Here is a tiny trained network, its code and every weight. The questions are about switching its units off for an input and a class, where a switched-off unit gives its printed mean instead of its output.

import numpy as np


def w(rows, s, z=0):
    codes = np.array(rows[::2]) - 128.0
    scale = np.full(codes.shape[1], s)
    scale[-1] = z or s
    return codes * scale


def f(y):
    return y / 2 * (1 + np.tanh(0.7978845608 * (y + 0.044715 * y**3)))


def log_softmax(a):
    a = a - a.max(-1, keepdims=True)
    return a - np.log(np.exp(a).sum(-1, keepdims=True))


def net(x, mask):
    res = np.array(x, float).reshape(1, 3) / 4 @ E
    y = f(res @ A[0][:, :-1].T + A[0][:, -1])
    res = res + np.where(mask, y, B[0][:, -1]) @ B[0][:, :-1]
    return log_softmax(res[-1] @ U[:, :-1].T + U[:, -1])


A, B = {}, {}
E = w([
[126,142,148,66,102,201,232,192,44,254,82,141],'x0',
[126,168,224,171,160,147,90,194,136,66,199,128],'x1',
[37,74,208,132,197,63,142,110,140,217,181,185],'x2',
],0.011)
A[0] = w([
[94,136,168,186,170,118,81,80,243,95,204,98,211],'n1',
[42,52,176,88,171,170,190,116,85,193,97,199,196],'n2',
[196,150,103,137,54,181,119,131,139,93,109,59,228],'n3',
[121,76,70,109,122,100,171,114,143,180,85,128,184],'n4',
[179,175,144,130,148,220,150,177,87,105,174,72,195],'n5',
[164,137,50,67,16,162,186,117,65,87,118,38,207],'n6',
[93,98,57,132,169,130,126,131,55,180,151,185,134],'n7',
[38,115,163,143,231,150,105,95,143,119,179,161,142],'n8',
[116,175,126,140,84,180,103,225,87,96,120,115,154],'n9',
[117,195,118,246,143,111,2,148,177,114,111,98,170],'n10',
[52,103,193,110,200,153,121,117,156,174,146,193,252],'n11',
],0.0084,0.0042)
B[0] = w([
[64,23,122,191,227,52,176,119,72,75,112,227,250],'n1',
[228,183,155,65,114,196,184,192,98,64,183,32,215],'n2',
[205,159,40,86,148,199,76,67,195,209,138,158,229],'n3',
[126,172,183,31,103,196,169,82,82,105,76,105,183],'n4',
[127,194,157,132,127,113,167,224,235,170,178,164,200],'n5',
[98,156,102,73,74,119,75,89,149,168,106,182,241],'n6',
[134,122,83,103,111,156,148,149,67,127,133,83,161],'n7',
[76,97,183,203,171,109,225,125,115,142,195,129,200],'n8',
[119,167,48,132,123,126,156,201,210,150,191,198,189],'n9',
[182,1,144,214,140,116,49,125,214,100,84,144,227],'n10',
[86,130,223,155,188,164,206,230,68,84,193,120,212],'n11',
],0.0086,0.016)
U = w([
[138,172,68,113,80,144,95,158,214,208,153,165,8],'0',
[166,148,163,104,144,174,167,170,38,102,174,50,229],'1',
[136,133,76,66,54,148,121,35,117,154,1,142,93],'2',
[42,85,149,200,150,58,180,157,90,103,108,151,203],'3',
[200,71,81,148,154,135,90,104,197,65,76,176,80],'4',
],0.0098,0.0012)

Each question gives the input, the list of numbers given to net, and the class t.
The units are the neurons (one row each of A and B). Each row of codes is followed by its name. A weight is (code - 128) times the scale printed after its matrix; where a second scale follows, it is the last column's (A, B and U).
mask holds one flag per neuron, in row order. A switched-off neuron (its flag False) gives its mean, the last column of its row in B, instead of its output. The means were averaged over made-up inputs and are rounded, as every weight is.
A unit's drop is (log p(t) with every unit on - log p(t) with that unit switched off) / (log p(t) with every unit on - log p(t) with every unit switched off).
The circuit of an input: a set's keep is (log p(t) with only the set's units on - log p(t) with every unit switched off) / (log p(t) with every unit on - log p(t) with every unit switched off). Starting from all 11 units, units are removed one at a time, each time the one whose removal leaves the highest keep (on an exact tie, the one counted first), for as long as the keep stays at least 0.8.
units of the circuit, in order: the units of the circuit, biggest drop first
top k neurons: the k neurons with the biggest drops, biggest first
drop when u is switched off: that unit's drop, to one decimal
input [-4,-7,6], class 1: units of the circuit, in order	[n2, n4]
input [-3,-3,1], class 3: units of the circuit, in order	[n3]
input [4,-7,0], class 2: top 2 neurons	[n11, n6]
input [-8,5,-1], class 3: top 4 neurons	[n1, n8, n3, n6]
input [-3,8,-1], class 3: top 3 neurons	[n1, n3, n8]
input [-7,2,0], class 3: top 2 neurons	[n1, n3]
input [0,5,-3], class 0: top 3 neurons	[n5, n9, n1]
input [4,-5,-6], class 2: top 4 neurons	[n4, n6, n11, n8]
input [5,-8,2], class 1: drop when n2 is switched off	1.4
input [2,-3,-6], class 0: drop when n9 is switched off	0.1
input [4,-2,1], class 1: drop when n9 is switched off	0.0
input [7,4,-1], class 0: top 2 neurons	[n9, n5]
